Below are the code and all the weights of a small trained network. Each question names an input and a target symbol and asks about switching units off, where a switched-off unit gives its printed mean instead of its output.

import numpy as np


def w(rows, s, z=0):
    codes = np.array(rows[::2]) - 128.0
    scale = np.full(codes.shape[1], s)
    scale[-1] = z or s
    return codes * scale


def f(y):
    return y / 2 * (1 + np.tanh(0.7978845608 * (y + 0.044715 * y**3)))


def softmax(a):
    e = np.exp(a - a.max(-1, keepdims=True))
    return e / e.sum(-1, keepdims=True)


def log_softmax(a):
    a = a - a.max(-1, keepdims=True)
    return a - np.log(np.exp(a).sum(-1, keepdims=True))


def net(x, mask):
    ids = ['αβγδεζηθλξπστψω'.index(c) for c in x.split()]
    T = len(ids)
    res = E[ids] + P[:T]
    u = 0
    for l in range(2):
        r = res
        for j in range(3):
            rows = slice(2 * j, 2 * j + 2)
            q, k, v = (r @ M[l][rows].T for M in (Q, K, V))
            z = softmax(np.where(np.tri(T) > 0, q @ k.T / 2**0.5, -1e9)) @ v
            o = O[l][rows]
            res = res + np.where(mask[u + j], z, o[:, -1]) @ o[:, :-1]
        u += 3
        y = f(res @ A[l][:, :-1].T + A[l][:, -1])
        res = res + np.where(mask[u : u + 12], y, B[l][:, -1]) @ B[l][:, :-1]
        u += 12
    return log_softmax(res[-1] @ U[:, :-1].T + U[:, -1])


Q, K, V, O, A, B = {}, {}, {}, {}, {}, {}
E = w([
[134,46,93,124,93,157,146,104,129],'α',
[177,162,88,148,165,111,162,121,148],'β',
[145,92,137,201,154,137,137,178,108],'γ',
[117,146,68,99,132,104,2,73,55],'δ',
[148,45,73,164,60,137,64,105,70],'ε',
[173,167,123,169,163,145,96,97,151],'ζ',
[184,193,42,77,97,98,106,104,80],'η',
[120,142,58,145,148,115,85,116,85],'θ',
[130,59,57,74,159,143,130,154,109],'λ',
[108,187,150,99,206,134,66,129,190],'ξ',
[136,139,37,101,63,143,126,78,105],'π',
[123,33,24,90,76,113,110,171,61],'σ',
[72,96,109,164,157,165,47,111,117],'τ',
[205,168,160,153,148,139,159,150,152],'ψ',
[174,145,74,98,103,151,221,185,138],'ω',
],0.016)
P = w([
[141,142,60,202,119,83,190,99,214],'0',
[211,164,177,62,92,207,2,239,204],'1',
[116,97,100,166,172,107,198,95,118],'2',
[229,177,181,62,95,213,13,236,181],'3',
[112,79,106,146,183,113,208,89,97],'4',
[202,204,177,57,82,234,1,223,184],'5',
[96,57,105,136,204,132,204,77,67],'6',
],0.0093)
Q[0] = w([
[125,130,149,151,111,134,142,108,125],'L0H0',
[148,149,116,158,100,130,111,123,122],'L0H0',
[168,138,100,127,97,141,80,147,151],'L0H1',
[170,134,80,103,179,109,120,132,127],'L0H1',
[121,119,156,148,184,91,148,124,107],'L0H2',
[121,113,247,101,106,86,125,167,120],'L0H2',
],0.016)
K[0] = w([
[148,131,151,122,156,142,127,129,103],'L0H0',
[127,142,158,153,98,118,88,149,147],'L0H0',
[184,125,124,135,39,133,118,82,205],'L0H1',
[97,94,54,156,153,156,228,71,131],'L0H1',
[104,105,172,123,191,209,139,157,60],'L0H2',
[130,159,221,102,75,188,86,247,154],'L0H2',
],0.011)
V[0] = w([
[115,134,111,150,168,245,131,43,67],'L0H0',
[43,193,167,167,132,23,205,51,42],'L0H0',
[34,154,84,252,57,152,210,85,90],'L0H1',
[28,109,108,151,97,12,183,123,131],'L0H1',
[45,115,89,116,138,26,158,132,148],'L0H2',
[223,101,70,161,163,149,44,99,79],'L0H2',
],0.0037)
O[0] = w([
[122,207,238,160,26,45,165,136,154,121],'L0H0',
[197,111,29,151,61,102,95,167,156,2],'L0H0',
[56,137,151,164,84,170,119,97,125,171],'L0H1',
[81,56,123,115,85,157,98,101,94,129],'L0H1',
[114,145,255,157,214,104,137,232,135,140],'L0H2',
[162,140,187,76,12,34,107,89,119,208],'L0H2',
],0.0046,0.0048)
A[0] = w([
[156,65,156,188,116,131,216,110,165,102],'L0N0',
[167,190,183,110,83,183,88,155,175,113],'L0N1',
[62,127,110,123,97,153,173,88,179,122],'L0N2',
[88,70,128,169,127,144,201,119,183,2],'L0N3',
[87,114,168,174,97,108,157,27,158,209],'L0N4',
[98,106,89,220,131,88,130,145,87,101],'L0N5',
[140,141,154,129,154,141,232,69,47,50],'L0N6',
[88,133,89,119,139,51,245,93,122,89],'L0N7',
[167,104,137,158,81,118,144,118,87,149],'L0N8',
[142,149,174,128,172,141,185,134,153,43],'L0N9',
[112,128,171,115,114,147,38,155,130,74],'L0N10',
[133,116,167,143,135,220,137,176,183,164],'L0N11',
],0.011,0.0053)
B[0] = w([
[207,118,148,101,61,121,212,86,45,175],'L0N0',
[103,15,101,118,130,139,128,163,91,254],'L0N1',
[137,64,108,99,128,95,141,233,181,134],'L0N2',
[157,106,140,73,56,2,196,93,170,141],'L0N3',
[161,88,133,157,89,227,13,126,189,183],'L0N4',
[99,173,208,219,80,97,116,172,130,176],'L0N5',
[40,180,193,120,174,202,104,135,34,169],'L0N6',
[38,123,80,161,193,63,206,106,115,185],'L0N7',
[74,195,133,92,151,222,162,151,101,165],'L0N8',
[87,183,144,124,113,192,134,108,130,136],'L0N9',
[188,148,104,128,102,130,212,144,150,190],'L0N10',
[140,179,86,91,73,99,111,100,91,206],'L0N11',
],0.0093,0.0082)
Q[1] = w([
[173,105,67,114,104,137,150,157,121],'L1H0',
[12,139,160,175,89,102,178,77,128],'L1H0',
[25,139,139,209,144,116,156,85,177],'L1H1',
[135,159,219,124,102,69,138,82,60],'L1H1',
[41,139,179,170,133,125,152,91,110],'L1H2',
[128,148,112,116,105,92,117,187,79],'L1H2',
],0.011)
K[1] = w([
[113,120,81,176,81,110,188,91,150],'L1H0',
[67,47,184,119,169,167,136,122,47],'L1H0',
[62,49,172,119,198,143,119,120,99],'L1H1',
[140,106,183,76,106,111,115,123,7],'L1H1',
[79,85,184,102,161,162,120,127,86],'L1H2',
[146,121,97,173,121,86,147,162,103],'L1H2',
],0.011)
V[1] = w([
[127,212,73,166,59,159,62,151,51],'L1H0',
[10,179,84,92,18,179,214,242,89],'L1H0',
[69,200,65,163,203,68,127,178,154],'L1H1',
[72,77,155,156,127,185,150,178,254],'L1H1',
[208,114,23,136,174,229,181,76,170],'L1H2',
[135,157,126,209,48,38,163,70,161],'L1H2',
],0.0066)
O[1] = w([
[174,190,106,173,19,64,165,67,40,176],'L1H0',
[46,181,81,169,30,120,180,162,247,255],'L1H0',
[170,142,42,181,128,185,112,195,77,81],'L1H1',
[76,61,82,165,219,176,213,84,190,130],'L1H1',
[47,97,193,103,75,208,104,2,135,133],'L1H2',
[38,220,160,121,169,148,122,177,17,237],'L1H2',
],0.0073,0.0086)
A[1] = w([
[208,172,141,99,104,147,231,133,142,58],'L1N0',
[108,201,212,121,120,115,47,100,143,117],'L1N1',
[126,101,104,136,109,188,53,80,128,254],'L1N2',
[166,119,79,63,73,123,109,163,131,88],'L1N3',
[132,85,48,241,120,18,92,95,118,73],'L1N4',
[151,168,106,135,241,69,21,103,214,21],'L1N5',
[94,117,128,189,160,41,212,169,136,37],'L1N6',
[106,130,67,93,178,166,30,191,124,62],'L1N7',
[68,175,172,130,127,195,1,124,177,68],'L1N8',
[100,214,175,116,82,129,67,135,98,127],'L1N9',
[132,235,117,126,122,120,159,75,147,74],'L1N10',
[88,158,199,70,223,128,175,64,91,15],'L1N11',
],0.0086,0.0062)
B[1] = w([
[94,84,203,20,205,175,110,150,74,164],'L1N0',
[125,135,60,164,163,214,155,170,203,173],'L1N1',
[105,183,160,88,120,159,135,177,189,210],'L1N2',
[139,111,189,219,163,127,155,128,195,182],'L1N3',
[41,115,196,67,131,170,97,116,105,177],'L1N4',
[172,173,143,45,2,34,206,194,114,133],'L1N5',
[221,60,107,138,103,180,51,127,94,204],'L1N6',
[86,157,178,207,103,129,124,54,112,179],'L1N7',
[149,8,100,200,150,79,119,226,70,170],'L1N8',
[178,95,45,73,126,82,35,58,92,250],'L1N9',
[153,97,201,130,191,108,139,195,123,178],'L1N10',
[235,158,110,97,53,152,187,208,68,157],'L1N11',
],0.0081,0.012)
U = w([
[79,107,113,92,177,111,149,225,90,55],'α',
[50,103,154,173,170,184,97,77,31,43],'β',
[65,163,61,108,155,49,147,129,78,181],'γ',
[192,35,153,188,115,71,120,113,71,133],'δ',
[93,50,154,156,101,73,177,64,92,177],'ε',
[141,170,150,94,143,191,121,122,96,95],'ζ',
[161,162,136,216,2,160,103,57,117,76],'η',
[139,148,103,249,142,134,221,118,53,183],'θ',
[85,79,216,144,182,96,57,165,149,157],'λ',
[204,117,107,198,162,205,101,124,162,153],'ξ',
[67,169,49,130,144,203,146,117,136,90],'π',
[164,176,105,136,106,56,144,204,197,243],'σ',
[120,22,31,150,231,123,157,77,88,192],'τ',
[113,62,67,48,139,143,21,123,159,53],'ψ',
[117,66,68,191,72,136,122,177,89,2],'ω',
],0.0071,0.008)

Each question gives the input, a string of symbols that net reads in full, and the target symbol t.
The units are the heads (2 rows each of Q, K, V and O) and the neurons (one row each of A and B). Each row of codes is followed by its name. A weight is (code - 128) times the scale printed after its matrix; where a second scale follows, it is the last column's (O, A, B and U).
mask holds one flag per unit, layer by layer, with each layer's heads first. A switched-off unit (its flag False) gives its mean, the last column of its rows in O or B, instead of its output. The means were averaged over made-up inputs and are rounded, as every weight is.
A unit's drop is (log p(t) with every unit on - log p(t) with that unit switched off) / (log p(t) with every unit on - log p(t) with every unit switched off).
The circuit of an input: a set's keep is (log p(t) with only the set's units on - log p(t) with every unit switched off) / (log p(t) with every unit on - log p(t) with every unit switched off). Starting from the 12 units with the biggest drops (on a tie, the unit counted first), units are removed one at a time, each time the one whose removal leaves the highest keep (on an exact tie, the one counted first), for as long as the keep stays at least 0.8.
units of the circuit, in order: the units of the circuit, biggest drop first
most important unit: the unit with the biggest drop
k most important neurons: the k neurons with the biggest drops, biggest first
k most important neurons of layer l: the k neurons of layer l with the biggest drops, biggest first
which heads matter: for each layer, one digit per head in row order, 1 if its drop is at least 0.15 and else 0, layers parted by /
input γ ζ ε α ψ γ π, target π: most important unit -> L0N7
input τ ψ η θ α δ β, target θ: 3 most important neurons of layer 0 -> (L0N6, L0N7, L0N11)
input τ δ ψ ε σ β, target τ: 2 most important neurons -> (L0N1, L0N4)
input π δ λ η η σ, target π: 2 most important neurons -> (L0N1, L0N2)
input ξ β δ ω ζ α η, target γ: units of the circuit, in order -> (L1H1, L0N7, L0N6, L1N9)
input σ γ τ α η β, target σ: 2 most important neurons -> (L0N1, L0N11)
input π γ τ ω, target π: 2 most important neurons of layer 0 -> (L0N1, L0N2)
input ψ ε α β σ α, target ψ: units of the circuit, in order -> (L0N0, L1N9, L1H1, L0N11)
input τ ε σ β π ε ξ, target σ: units of the circuit, in order -> (L1N5, L0N1, L1H2, L0N0)
input γ π γ ω, target γ: 2 most important neurons of layer 0 -> (L0N0, L0N5)
input ψ η β θ, target ψ: units of the circuit, in order -> (L1N9, L1H1)
input σ ψ ψ ω ω, target α: 2 most important neurons -> (L1N0, L1N10)
input ε σ σ γ ε λ, target ε: 3 most important neurons of layer 0 -> (L0N1, L0N4, L0N8)
input α ψ π, target π: 2 most important neurons -> (L0N7, L0N2)
input γ λ α ξ, target γ: 2 most important neurons of layer 0 -> (L0N1, L0N5)
input ξ ψ σ η, target ξ: most important unit -> L0N1
input ψ σ ζ τ, target ψ: which heads matter -> 100 / 011
input δ θ τ ξ, target δ: which heads matter -> 000 / 100
input π θ γ θ ε τ ζ, target ξ: 3 most important neurons -> (L0N4, L0N1, L1N1)
input η γ τ γ δ θ, target η: units of the circuit, in order -> (L1H1, L1N7, L0N7)
input σ ψ σ σ ψ, target ζ: most important unit -> L0N6
input θ ζ δ σ ξ ξ, target θ: which heads matter -> 000 / 010
input ζ ζ ζ λ ψ σ, target ζ: 2 most important neurons -> (L0N1, L0N4)
input σ α β, target θ: 3 most important neurons -> (L0N6, L0N7, L0N1)
input α η τ α, target α: which heads matter -> 000 / 111
input π σ ψ α, target π: which heads matter -> 000 / 011
input σ λ π ζ σ ψ θ, target β: 2 most important neurons -> (L1N4, L0N6)
